Below is a small trained network, with its code and all its weights. Each question gives an input and a target symbol and asks what happens when units are switched off, that is, made to give their printed mean instead of their output.

import numpy as np


def w(rows, s, z=0):
    codes = np.array(rows[::2]) - 128.0
    scale = np.full(codes.shape[1], s)
    scale[-1] = z or s
    return codes * scale


def f(y):
    return y / 2 * (1 + np.tanh(0.7978845608 * (y + 0.044715 * y**3)))


def softmax(a):
    e = np.exp(a - a.max(-1, keepdims=True))
    return e / e.sum(-1, keepdims=True)


def log_softmax(a):
    a = a - a.max(-1, keepdims=True)
    return a - np.log(np.exp(a).sum(-1, keepdims=True))


def net(x, mask):
    ids = ['αδεζηθλμξστω'.index(c) for c in x.split()]
    T = len(ids)
    res = E[ids] + P[:T]
    u = 0
    for l in range(2):
        q, k, v = (res @ M[l].T for M in (Q, K, V))
        z = softmax(np.where(np.tri(T) > 0, q @ k.T / 2**0.5, -1e9)) @ v
        res = res + np.where(mask[u], z, O[l][:, -1]) @ O[l][:, :-1]
        u += 1
        y = f(res @ A[l][:, :-1].T + A[l][:, -1])
        res = res + np.where(mask[u : u + 8], y, B[l][:, -1]) @ B[l][:, :-1]
        u += 8
    return log_softmax(res[-1] @ U[:, :-1].T + U[:, -1])


Q, K, V, O, A, B = {}, {}, {}, {}, {}, {}
E = w([
[78,96,123,104,185,129,214,119,180,31],'α',
[196,151,198,113,161,176,112,217,142,136],'δ',
[100,98,121,147,142,196,172,152,81,83],'ε',
[125,119,122,164,174,190,145,146,63,86],'ζ',
[157,190,127,153,189,165,125,129,111,76],'η',
[120,82,177,154,225,145,172,144,115,78],'θ',
[108,102,178,139,107,126,250,150,206,142],'λ',
[105,147,198,237,63,159,144,146,122,161],'μ',
[161,244,139,185,193,96,151,120,175,133],'ξ',
[131,168,161,184,216,104,107,181,49,146],'σ',
[100,124,70,186,80,103,159,151,82,141],'τ',
[130,238,34,106,42,102,155,141,138,100],'ω',
],0.016)
P = w([
[77,44,56,124,159,202,39,11,225,247],'0',
[90,101,74,101,152,154,66,114,169,193],'1',
[110,109,111,122,125,131,84,130,152,150],'2',
[124,121,129,132,113,121,107,150,135,124],'3',
[127,133,126,147,104,118,129,163,119,105],'4',
[130,134,134,152,94,108,153,174,99,83],'5',
[146,147,142,153,90,97,171,186,95,67],'6',
[148,156,142,166,80,91,188,194,83,53],'7',
[149,162,151,173,75,89,207,202,72,38],'8',
[150,177,138,173,63,88,239,213,66,38],'9',
],0.011)
Q[0] = w([
[119,185,107,161,114,114,190,255,116,51],'0.h0',
[68,141,150,187,171,187,150,174,168,136],'0.h0',
],0.0073)
K[0] = w([
[167,161,163,192,96,81,200,231,92,14],'0.h0',
[137,148,124,124,89,2,144,123,42,115],'0.h0',
],0.0066)
V[0] = w([
[87,154,4,162,3,98,91,119,50,127],'0.h0',
[64,86,153,46,21,178,187,151,243,97],'0.h0',
],0.0058)
O[0] = w([
[218,49,123,151,178,80,57,117,180,100,115],'0.h0',
[189,145,124,151,167,104,135,9,68,159,251],'0.h0',
],0.012,0.0019)
A[0] = w([
[59,33,136,69,138,109,176,96,158,81,252],'0.n0',
[227,55,138,87,142,35,82,138,176,128,118],'0.n1',
[131,83,196,152,212,96,142,183,203,121,139],'0.n2',
[167,209,118,110,169,142,79,141,2,90,212],'0.n3',
[213,156,204,65,151,184,108,156,155,133,77],'0.n4',
[108,125,107,195,134,98,41,167,176,95,28],'0.n5',
[162,122,145,181,59,101,83,116,108,159,99],'0.n6',
[115,165,155,152,205,45,63,154,7,168,190],'0.n7',
],0.0068,0.0042)
B[0] = w([
[187,88,142,204,125,205,56,206,132,145,231],'0.n0',
[57,186,118,112,98,188,198,142,111,136,222],'0.n1',
[231,116,84,152,83,162,166,85,139,203,229],'0.n2',
[101,95,109,135,182,126,193,3,181,40,253],'0.n3',
[107,147,23,198,96,66,106,57,171,104,129],'0.n4',
[200,97,199,66,92,214,161,120,149,143,177],'0.n5',
[111,73,123,168,107,112,202,84,131,203,149],'0.n6',
[134,85,184,216,141,152,214,17,181,140,193],'0.n7',
],0.0066,0.004)
Q[1] = w([
[174,238,82,162,125,130,139,141,149,82],'1.h0',
[165,136,107,253,78,141,254,173,92,93],'1.h0',
],0.0057)
K[1] = w([
[160,71,178,181,113,59,245,176,76,62],'1.h0',
[212,182,149,208,69,86,200,184,77,1],'1.h0',
],0.0051)
V[1] = w([
[84,4,189,189,118,131,155,169,93,228],'1.h0',
[115,193,117,169,63,8,145,141,239,253],'1.h0',
],0.0064)
O[1] = w([
[91,109,102,163,140,34,141,132,168,53,254],'1.h0',
[187,151,122,162,134,162,140,144,80,5,203],'1.h0',
],0.011,0.0018)
A[1] = w([
[206,51,212,191,191,192,116,118,128,131,103],'1.n0',
[141,120,156,145,58,123,151,144,149,175,115],'1.n1',
[161,118,157,106,2,161,71,231,171,241,176],'1.n2',
[4,179,128,171,94,111,126,122,84,102,166],'1.n3',
[103,131,144,64,148,190,154,205,124,220,161],'1.n4',
[241,99,120,160,165,184,104,42,57,161,2],'1.n5',
[172,177,53,171,142,53,99,130,198,129,199],'1.n6',
[114,160,143,133,88,234,164,61,142,179,171],'1.n7',
],0.007,0.0052)
B[1] = w([
[109,136,13,46,78,171,39,88,89,116,215],'1.n0',
[132,215,25,117,134,85,102,107,133,183,159],'1.n1',
[138,222,180,213,96,199,2,29,173,43,155],'1.n2',
[27,144,35,161,135,161,189,170,88,167,198],'1.n3',
[176,182,102,117,54,151,72,195,79,142,161],'1.n4',
[25,185,120,83,140,123,171,135,194,75,174],'1.n5',
[128,75,76,86,185,178,63,125,116,149,210],'1.n6',
[136,58,127,124,135,179,132,170,96,182,254],'1.n7',
],0.0075,0.0067)
U = w([
[102,144,158,154,145,116,179,81,102,240,90],'α',
[149,177,102,143,140,146,158,212,23,143,106],'δ',
[151,122,129,125,152,81,119,139,214,255,96],'ε',
[114,164,156,131,105,66,83,143,224,232,145],'ζ',
[157,145,164,174,66,146,80,158,85,211,33],'η',
[21,183,53,52,78,60,135,200,137,177,2],'θ',
[58,170,158,189,191,106,135,38,71,68,99],'λ',
[202,66,139,187,207,72,71,146,122,88,138],'μ',
[144,128,139,134,96,168,142,190,86,115,184],'ξ',
[38,174,143,111,88,97,127,212,240,38,77],'σ',
[193,111,98,50,100,127,105,92,154,108,167],'τ',
[85,131,67,151,126,180,120,145,154,137,205],'ω',
],0.0076,0.0079)

Each question gives the input, a string of symbols that net reads in full, and the target symbol t.
The units are the heads (2 rows each of Q, K, V and O) and the neurons (one row each of A and B). Each row of codes is followed by its name. A weight is (code - 128) times the scale printed after its matrix; where a second scale follows, it is the last column's (O, A, B and U).
mask holds one flag per unit, layer by layer, with each layer's heads first. A switched-off unit (its flag False) gives its mean, the last column of its rows in O or B, instead of its output. The means were averaged over made-up inputs and are rounded, as every weight is.
A unit's drop is (log p(t) with every unit on - log p(t) with that unit switched off) / (log p(t) with every unit on - log p(t) with every unit switched off).
The circuit of an input: a set's keep is (log p(t) with only the set's units on - log p(t) with every unit switched off) / (log p(t) with every unit on - log p(t) with every unit switched off). Starting from the 12 units with the biggest drops (on a tie, the unit counted first), units are removed one at a time, each time the one whose removal leaves the highest keep (on an exact tie, the one counted first), for as long as the keep stays at least 0.8.
units of the circuit, in order: the units of the circuit, biggest drop first
unit that matters most: the unit with the biggest drop
top k neurons: the k neurons with the biggest drops, biggest first
k most important neurons of layer l: the k neurons of layer l with the biggest drops, biggest first
drop when u is switched off: that unit's drop, to one decimal
input ω τ θ, target τ: units of the circuit, in order	[1.n0; 0.h0]
input λ ξ ω σ θ λ, target σ: unit that matters most	1.h0
input η τ ε θ λ λ δ, target λ: units of the circuit, in order	[0.h0; 0.n3]
input σ δ λ μ, target λ: top 2 neurons	[1.n7; 0.n0]
input ω τ δ τ ω ω ε, target τ: units of the circuit, in order	[0.h0; 1.n0]
input ω ξ δ δ σ ω μ, target τ: units of the circuit, in order	[0.h0; 1.n0]
input σ λ θ ξ ε λ λ λ δ λ, target α: top 2 neurons	[1.n0; 1.n4]
input σ ζ ζ σ σ ε, target σ: units of the circuit, in order	[0.h0; 1.h0]
input θ λ λ ω σ, target τ: top 2 neurons	[1.n0; 1.n3]
input ω ξ δ ω ω ε, target τ: top 2 neurons	[1.n0; 1.n3]
input ξ ε η ξ ω ω ω ζ, target ω: top 3 neurons	[1.n5; 0.n1; 1.n0]
input ξ τ ξ θ λ λ, target λ: units of the circuit, in order	[0.h0; 1.h0]
input λ τ δ δ ω λ, target τ: top 3 neurons	[1.n0; 1.n3; 0.n2]
input λ λ ω λ α θ, target α: units of the circuit, in order	[1.h0; 0.h0]
input δ ω λ, target τ: unit that matters most	1.n0
input α μ ξ ω η ω δ, target ω: top 2 neurons	[1.n5; 0.n4]
input τ ω ζ δ ω ω σ, target ω: 2 most important neurons of layer 1	[1.n0; 1.n5]
input ξ ξ σ λ θ λ τ δ, target μ: top 2 neurons	[0.n4; 1.n3]
input τ α δ ω μ α ω α σ μ, target σ: 2 most important neurons of layer 1	[1.n7; 1.n2]
input τ λ ζ μ ξ δ ζ λ λ λ, target λ: units of the circuit, in order	[0.h0]
input ζ λ ζ ξ θ λ ξ λ λ ε, target λ: top 2 neurons	[0.n3; 0.n1]
input ω τ ξ θ λ λ ε, target λ: top 3 neurons	[0.n3; 0.n1; 0.n2]
input λ δ ζ σ σ α, target σ: 2 most important neurons of layer 1	[1.n7; 1.n2]
input α α δ, target α: 2 most important neurons of layer 0	[0.n3; 0.n0]
input ω α ξ ξ ξ, target ξ: drop when 0.n1 is switched off	0.1
input σ ξ ζ λ θ δ λ τ ξ, target τ: drop when 0.n4 is switched off	0.0
input σ ε ω ω η τ ξ, target τ: drop when 0.n5 is switched off	0.2
input θ λ λ α η μ ε δ ω ζ, target τ: drop when 1.n3 is switched off	0.2
